Here is a tiny trained network, its code and every weight. The questions are about switching its units off for an input and a class, where a switched-off unit gives its printed mean instead of its output.

import numpy as np


def w(rows, s, z=0):
    codes = np.array(rows[::2]) - 128.0
    scale = np.full(codes.shape[1], s)
    scale[-1] = z or s
    return codes * scale


def f(y):
    return y / 2 * (1 + np.tanh(0.7978845608 * (y + 0.044715 * y**3)))


def log_softmax(a):
    a = a - a.max(-1, keepdims=True)
    return a - np.log(np.exp(a).sum(-1, keepdims=True))


def net(x, mask):
    res = np.array(x, float).reshape(1, 4) / 4 @ E
    y = f(res @ A[0][:, :-1].T + A[0][:, -1])
    res = res + np.where(mask, y, B[0][:, -1]) @ B[0][:, :-1]
    return log_softmax(res[-1] @ U[:, :-1].T + U[:, -1])


A, B = {}, {}
E = w([
[127,128,128],'x0',
[220,238,85],'x1',
[12,218,81],'x2',
[144,58,2],'x3',
],0.0072)
A[0] = w([
[87,158,107,44],'N0',
[76,84,199,137],'N1',
[126,110,146,4],'N2',
[115,90,60,55],'N3',
[164,159,111,51],'N4',
[126,121,97,62],'N5',
[174,94,161,51],'N6',
[110,181,198,66],'N7',
[176,114,134,61],'N8',
[162,166,134,106],'N9',
[184,74,157,40],'N10',
[107,165,201,54],'N11',
[96,97,125,17],'N12',
[127,107,74,93],'N13',
[81,78,136,40],'N14',
[91,85,165,96],'N15',
[201,60,146,56],'N16',
[83,169,88,64],'N17',
[191,87,153,45],'N18',
[204,103,152,80],'N19',
[109,78,64,103],'N20',
[188,179,132,77],'N21',
[45,156,54,74],'N22',
[127,106,81,68],'N23',
[94,49,131,97],'N24',
[93,92,171,130],'N25',
[157,81,50,83],'N26',
[72,167,102,42],'N27',
[118,90,51,52],'N28',
[129,107,75,24],'N29',
[103,132,252,108],'N30',
[175,96,149,62],'N31',
[121,155,183,25],'N32',
[144,139,123,70],'N33',
[131,152,204,60],'N34',
[125,101,76,71],'N35',
[171,173,104,37],'N36',
[187,194,142,80],'N37',
[120,135,122,253],'N38',
[142,159,155,24],'N39',
[153,197,65,109],'N40',
[213,184,126,109],'N41',
[131,158,152,204],'N42',
[80,157,96,56],'N43',
],0.014,0.0062)
B[0] = w([
[81,174,181,149],'N0',
[88,81,34,232],'N1',
[80,203,94,110],'N2',
[166,183,103,169],'N3',
[82,131,70,139],'N4',
[134,161,129,121],'N5',
[52,225,162,160],'N6',
[191,194,130,200],'N7',
[62,144,147,140],'N8',
[114,98,71,158],'N9',
[71,189,159,179],'N10',
[187,201,92,187],'N11',
[50,158,73,124],'N12',
[196,209,136,158],'N13',
[86,133,73,157],'N14',
[92,131,50,177],'N15',
[49,191,197,207],'N16',
[61,166,189,180],'N17',
[74,178,165,174],'N18',
[60,154,182,187],'N19',
[197,179,93,191],'N20',
[96,125,53,180],'N21',
[97,162,204,228],'N22',
[172,208,101,143],'N23',
[100,112,35,198],'N24',
[111,102,43,189],'N25',
[208,200,121,199],'N26',
[46,193,230,173],'N27',
[166,225,113,177],'N28',
[161,253,89,136],'N29',
[212,226,72,254],'N30',
[52,219,195,157],'N31',
[168,209,99,147],'N32',
[112,126,116,115],'N33',
[186,236,88,179],'N34',
[167,186,104,151],'N35',
[83,138,58,155],'N36',
[99,110,67,195],'N37',
[190,20,180,219],'N38',
[134,162,96,126],'N39',
[88,63,76,220],'N40',
[54,92,53,219],'N41',
[169,76,120,200],'N42',
[94,168,184,164],'N43',
],0.0067,0.0069)
U = w([
[251,253,111,83],'0',
[5,208,250,106],'1',
[142,140,136,254],'2',
[57,127,14,70],'3',
[241,3,255,101],'4',
],0.0075,0.017)

Each question gives the input, the list of numbers given to net, and the class t.
The units are the neurons (one row each of A and B). Each row of codes is followed by its name. A weight is (code - 128) times the scale printed after its matrix; where a second scale follows, it is the last column's (A, B and U).
mask holds one flag per neuron, in row order. A switched-off neuron (its flag False) gives its mean, the last column of its row in B, instead of its output. The means were averaged over made-up inputs and are rounded, as every weight is.
A unit's drop is (log p(t) with every unit on - log p(t) with that unit switched off) / (log p(t) with every unit on - log p(t) with every unit switched off).
The circuit of an input: a set's keep is (log p(t) with only the set's units on - log p(t) with every unit switched off) / (log p(t) with every unit on - log p(t) with every unit switched off). Starting from the 12 units with the biggest drops (on a tie, the unit counted first), units are removed one at a time, each time the one whose removal leaves the highest keep (on an exact tie, the one counted first), for as long as the keep stays at least 0.8.
units of the circuit, in order: the units of the circuit, biggest drop first
unit that matters most: the unit with the biggest drop
k most important neurons: the k neurons with the biggest drops, biggest first
drop when u is switched off: that unit's drop, to one decimal
input [1,1,6,6], class 0: units of the circuit, in order -> [N20 N28 N13]
input [-4,-6,-6,-8], class 0: units of the circuit, in order -> [N30]
input [-2,-8,-5,4], class 3: units of the circuit, in order -> [N24 N1]
input [-4,-2,6,5], class 1: units of the circuit, in order -> [N22 N27]
input [2,7,7,-3], class 1: units of the circuit, in order -> [N27 N17]
input [6,-8,-4,-7], class 3: units of the circuit, in order -> [N1 N25]
input [1,-7,-6,2], class 3: 4 most important neurons -> [N24 N1 N25 N15]
input [5,-6,-2,2], class 3: 2 most important neurons -> [N24 N1]
input [-1,-6,4,-3], class 3: 3 most important neurons -> [N1 N25 N15]
input [-4,1,-8,-7], class 1: 2 most important neurons -> [N19 N16]
input [-5,4,-7,0], class 1: drop when N40 is switched off -> 0.0
input [-5,-3,3,-6], class 0: drop when N30 is switched off -> 0.2
input [0,4,7,-2], class 1: drop when N27 is switched off -> 0.1
input [3,6,-4,-4], class 3: unit that matters most -> N41
